Here is a tiny trained network, its code and every weight. The questions are about switching its units off for an input and a class, where a switched-off unit gives its printed mean instead of its output.

import numpy as np


def w(rows, s, z=0):
    codes = np.array(rows[::2]) - 128.0
    scale = np.full(codes.shape[1], s)
    scale[-1] = z or s
    return codes * scale


def f(y):
    return y / 2 * (1 + np.tanh(0.7978845608 * (y + 0.044715 * y**3)))


def log_softmax(a):
    a = a - a.max(-1, keepdims=True)
    return a - np.log(np.exp(a).sum(-1, keepdims=True))


def net(x, mask):
    res = np.array(x, float).reshape(1, 7) / 4 @ E
    y = f(res @ A[0][:, :-1].T + A[0][:, -1])
    res = res + np.where(mask, y, B[0][:, -1]) @ B[0][:, :-1]
    return log_softmax(res[-1] @ U[:, :-1].T + U[:, -1])


A, B = {}, {}
E = w([
[122,151,90,128,129,88,188,80,134,93,62],'x0',
[141,157,80,143,166,192,109,235,174,63,83],'x1',
[124,70,190,123,254,92,137,121,171,150,102],'x2',
[34,227,161,160,177,96,95,129,123,123,143],'x3',
[132,133,129,126,126,136,131,127,127,127,130],'x4',
[160,162,51,69,167,75,93,108,176,166,164],'x5',
[93,136,115,166,86,201,98,54,167,214,61],'x6',
],0.0097)
A[0] = w([
[137,57,217,113,239,114,123,99,210,130,74,37],'N0',
[153,156,41,88,164,84,55,104,218,176,159,28],'N1',
[208,16,89,71,89,166,190,145,149,146,109,87],'N2',
[136,144,82,133,161,183,86,204,180,64,63,42],'N3',
[120,142,88,134,151,105,179,89,119,88,47,93],'N4',
[85,63,209,255,115,177,143,141,90,97,76,2],'N5',
[115,127,102,199,121,189,88,75,173,215,63,44],'N6',
[146,96,173,137,143,182,14,170,117,176,204,138],'N7',
],0.007,0.0037)
B[0] = w([
[183,195,38,153,39,205,42,62,136,75,160,230],'N0',
[74,66,174,52,79,203,222,171,216,97,173,224],'N1',
[17,205,136,187,230,145,61,156,151,167,145,255],'N2',
[114,30,231,59,94,73,41,2,53,185,118,228],'N3',
[147,126,89,148,134,53,162,147,154,162,74,172],'N4',
[95,89,143,59,99,179,200,147,222,108,165,220],'N5',
[213,82,144,183,216,65,147,227,14,57,226,246],'N6',
[159,151,48,179,87,6,200,132,161,165,4,219],'N7',
],0.0078,0.0071)
U = w([
[101,82,146,61,103,181,199,154,200,100,168,42],'0',
[227,99,128,139,201,92,134,200,53,62,198,101],'1',
[125,71,182,75,105,94,75,31,76,194,124,143],'2',
[173,196,64,140,53,196,67,104,120,82,135,155],'3',
[11,209,146,169,204,136,77,159,147,163,127,113],'4',
[179,126,89,146,111,73,183,139,157,156,2,110],'5',
[150,141,142,108,138,141,131,131,122,132,119,254],'6',
],0.0099,0.0055)

Each question gives the input, the list of numbers given to net, and the class t.
The units are the neurons (one row each of A and B). Each row of codes is followed by its name. A weight is (code - 128) times the scale printed after its matrix; where a second scale follows, it is the last column's (A, B and U).
mask holds one flag per neuron, in row order. A switched-off neuron (its flag False) gives its mean, the last column of its row in B, instead of its output. The means were averaged over made-up inputs and are rounded, as every weight is.
A unit's drop is (log p(t) with every unit on - log p(t) with that unit switched off) / (log p(t) with every unit on - log p(t) with every unit switched off).
The circuit of an input: a set's keep is (log p(t) with only the set's units on - log p(t) with every unit switched off) / (log p(t) with every unit on - log p(t) with every unit switched off). Starting from all 8 units, units are removed one at a time, each time the one whose removal leaves the highest keep (on an exact tie, the one counted first), for as long as the keep stays at least 0.8.
units of the circuit, in order: the units of the circuit, biggest drop first
top k neurons: the k neurons with the biggest drops, biggest first
drop when u is switched off: that unit's drop, to one decimal
input [-2,-1,8,2,8,8,-6], class 0: units of the circuit, in order => (N1)
input [4,0,6,8,-4,8,-8], class 0: top 3 neurons => (N1, N6, N2)
input [0,1,-6,-4,0,8,0], class 0: top 2 neurons => (N1, N0)
input [-6,-7,-3,-8,0,-1,-1], class 4: top 2 neurons => (N2, N3)
input [2,-6,8,3,7,6,-3], class 3: top 2 neurons => (N0, N3)
input [5,-6,-4,2,-4,4,8], class 1: top 2 neurons => (N6, N3)
input [5,3,6,0,1,0,2], class 3: top 2 neurons => (N0, N7)
input [7,2,7,6,-6,7,-1], class 0: top 2 neurons => (N1, N2)
input [8,-2,-6,6,-5,0,-6], class 5: top 4 neurons => (N6, N2, N4, N0)
input [8,4,-6,-8,6,1,3], class 4: top 3 neurons => (N2, N7, N0)
input [8,4,1,4,3,5,-1], class 5: top 4 neurons => (N4, N2, N5, N6)
input [-5,5,-5,5,3,-5,5], class 0: top 3 neurons => (N5, N2, N0)
input [-2,-4,5,6,8,-2,4], class 6: units of the circuit, in order => (N2, N3)
input [-8,6,3,2,-5,3,-4], class 5: units of the circuit, in order => (N7)
input [4,6,4,-1,-1,-2,5], class 2: top 2 neurons => (N3, N7)
input [-8,5,4,2,1,5,-7], class 5: units of the circuit, in order => (N7, N6)
input [-8,-3,6,1,-6,-1,-7], class 5: units of the circuit, in order => (N7, N6)
input [5,-5,-4,-5,-6,5,6], class 1: drop when N2 is switched off => 0.0
input [7,-3,-5,1,1,-6,-3], class 5: drop when N0 is switched off => 0.5
input [0,8,6,-5,-8,7,-5], class 2: units of the circuit, in order => (N3)
input [-7,7,-4,2,-5,-7,0], class 0: drop when N7 is switched off => -0.2
